Here is a tiny trained network, its code and every weight. The questions are about switching its units off for an input and a class, where a switched-off unit gives its printed mean instead of its output.

import numpy as np


def w(rows, s, z=0):
    codes = np.array(rows[::2]) - 128.0
    scale = np.full(codes.shape[1], s)
    scale[-1] = z or s
    return codes * scale


def f(y):
    return np.maximum(y, 0)


def log_softmax(a):
    a = a - a.max(-1, keepdims=True)
    return a - np.log(np.exp(a).sum(-1, keepdims=True))


def net(x, mask):
    res = np.array(x, float).reshape(1, 4) / 4 @ E
    y = f(res @ A[0][:, :-1].T + A[0][:, -1])
    res = res + np.where(mask, y, B[0][:, -1]) @ B[0][:, :-1]
    return log_softmax(res[-1] @ U[:, :-1].T + U[:, -1])


A, B = {}, {}
E = w([
[246,49,89,22,20,240,224,144],'x0',
[171,194,104,118,205,254,48,255],'x1',
[212,2,224,121,191,177,32,68],'x2',
[226,178,1,236,146,183,118,3],'x3',
],0.0059)
A[0] = w([
[165,115,137,95,92,157,181,149,96],'N1',
[155,197,102,110,171,205,77,206,128],'N2',
[82,141,147,161,134,90,63,160,122],'N3',
[144,92,111,100,64,142,142,126,122],'N4',
[105,96,156,90,101,137,144,174,93],'N5',
[133,134,113,118,160,170,98,168,165],'N6',
[178,56,179,141,155,163,68,117,118],'N7',
[98,78,143,135,73,58,191,1,152],'N8',
[161,147,142,94,64,191,153,135,79],'N9',
[104,151,127,153,185,69,100,119,96],'N10',
[154,178,104,124,158,191,96,153,138],'N11',
[84,123,203,52,105,103,112,217,121],'N12',
[109,158,90,127,115,118,152,163,254],'N13',
[83,169,147,176,170,106,86,113,119],'N14',
[126,154,127,124,124,202,99,183,97],'N15',
[93,181,66,110,105,110,178,167,139],'N16',
[174,117,129,94,106,124,186,119,91],'N17',
[81,191,74,129,76,113,163,188,126],'N18',
[76,179,143,186,169,96,119,125,94],'N19',
[160,106,94,100,96,152,172,169,106],'N20',
[76,99,184,107,120,82,157,213,69],'N21',
[208,111,121,94,58,161,160,141,121],'N22',
[199,153,39,188,120,125,101,72,81],'N23',
[123,110,167,167,190,88,69,102,102],'N24',
[80,134,73,145,110,95,178,168,94],'N25',
[99,182,82,121,119,159,134,190,116],'N26',
[135,186,65,155,104,127,169,121,131],'N27',
[155,39,183,126,175,153,83,82,109],'N28',
[160,104,109,97,101,186,158,121,151],'N29',
[90,180,114,136,94,110,182,142,76],'N30',
[130,158,136,153,176,217,96,226,85],'N31',
[86,136,171,178,171,81,126,117,84],'N32',
[59,172,143,195,158,96,77,112,107],'N33',
[97,103,193,77,115,89,119,218,111],'N34',
[158,76,110,94,72,177,182,139,81],'N35',
[177,166,69,194,127,171,115,63,141],'N36',
],0.0079,0.0062)
B[0] = w([
[95,193,72,111,139,182,118,163,188],'N1',
[72,146,178,155,44,78,171,124,245],'N2',
[95,180,87,104,169,177,133,146,191],'N3',
[83,181,112,105,136,164,123,146,188],'N4',
[138,117,53,184,197,95,168,189,173],'N5',
[83,122,186,125,85,83,164,105,204],'N6',
[213,138,160,59,152,53,76,85,229],'N7',
[23,132,210,150,22,32,199,141,251],'N8',
[104,188,79,85,118,167,116,172,187],'N9',
[104,200,96,102,128,191,118,192,186],'N10',
[74,110,156,165,72,85,181,110,214],'N11',
[173,59,85,218,200,113,198,160,231],'N12',
[151,92,215,90,171,166,102,12,245],'N13',
[110,182,96,86,136,191,142,168,204],'N14',
[75,130,151,133,68,77,165,137,186],'N15',
[192,109,167,80,156,103,93,103,220],'N16',
[84,188,92,105,110,165,128,187,173],'N17',
[189,105,155,67,160,88,76,89,225],'N18',
[121,181,90,76,124,167,131,172,197],'N19',
[109,186,84,73,167,181,115,168,193],'N20',
[172,74,76,178,145,109,172,207,196],'N21',
[108,193,110,91,154,174,137,155,228],'N22',
[164,64,64,216,196,96,202,206,229],'N23',
[130,177,116,77,134,134,125,156,198],'N24',
[195,98,158,84,119,79,56,101,186],'N25',
[177,108,177,97,110,61,72,53,193],'N26',
[181,71,146,103,176,83,108,122,208],'N27',
[212,156,166,29,127,35,53,116,227],'N28',
[102,167,115,105,151,161,140,127,218],'N29',
[195,115,150,78,117,63,72,100,180],'N30',
[90,134,159,161,3,26,167,127,217],'N31',
[119,202,99,106,115,165,135,194,180],'N32',
[111,191,88,68,144,184,137,167,217],'N33',
[153,48,75,201,199,126,197,158,216],'N34',
[105,185,93,102,127,166,116,178,208],'N35',
[165,59,110,222,180,113,214,174,253],'N36',
],0.0061,0.0074)
U = w([
[87,187,77,91,132,190,126,153,110],'0',
[156,68,72,205,170,123,160,152,109],'1',
[58,126,173,146,27,91,152,129,98],'2',
[197,117,161,74,141,105,74,108,101],'3',
[95,101,174,135,149,169,133,91,251],'4',
[67,74,78,190,84,218,19,69,21],'5',
[68,69,65,186,81,195,5,91,26],'6',
[77,64,88,185,77,219,23,96,26],'7',
],0.015,0.012)

Each question gives the input, the list of numbers given to net, and the class t.
The units are the neurons (one row each of A and B). Each row of codes is followed by its name. A weight is (code - 128) times the scale printed after its matrix; where a second scale follows, it is the last column's (A, B and U).
mask holds one flag per neuron, in row order. A switched-off neuron (its flag False) gives its mean, the last column of its row in B, instead of its output. The means were averaged over made-up inputs and are rounded, as every weight is.
A unit's drop is (log p(t) with every unit on - log p(t) with that unit switched off) / (log p(t) with every unit on - log p(t) with every unit switched off).
The circuit of an input: a set's keep is (log p(t) with only the set's units on - log p(t) with every unit switched off) / (log p(t) with every unit on - log p(t) with every unit switched off). Starting from the 12 units with the biggest drops (on a tie, the unit counted first), units are removed one at a time, each time the one whose removal leaves the highest keep (on an exact tie, the one counted first), for as long as the keep stays at least 0.8.
circuit, biggest first: the units of the circuit, biggest drop first
unit that matters most: the unit with the biggest drop
top k neurons: the k neurons with the biggest drops, biggest first
drop of u: that unit's drop, to one decimal
input [-3,6,-3,-5], class 2: circuit, biggest first -> [N31]
input [2,-7,-2,-7], class 1: circuit, biggest first -> [N12, N34]
input [-8,-6,6,-8], class 0: circuit, biggest first -> [N32, N33, N3]
input [-7,8,0,-6], class 2: top 4 neurons -> [N31, N2, N6, N15]
input [5,-3,4,-5], class 0: top 2 neurons -> [N36, N23]
input [6,-1,-8,0], class 3: top 2 neurons -> [N18, N16]
input [6,8,-6,-6], class 2: top 3 neurons -> [N31, N2, N15]
input [-6,8,3,-8], class 1: top 2 neurons -> [N12, N34]
input [4,5,1,-5], class 1: top 3 neurons -> [N12, N34, N8]
input [-3,8,-7,0], class 2: top 2 neurons -> [N2, N31]
input [-5,1,4,-7], class 1: top 2 neurons -> [N12, N34]
input [-7,8,2,-5], class 2: top 3 neurons -> [N31, N2, N6]
input [7,7,7,-1], class 0: top 2 neurons -> [N8, N22]
input [6,2,-7,-4], class 3: unit that matters most -> N18
input [-3,-6,-8,-1], class 3: drop of N16 -> 0.1
input [-1,6,-4,3], class 2: drop of N32 -> 0.0
input [7,-6,3,7], class 0: drop of N17 -> 0.2
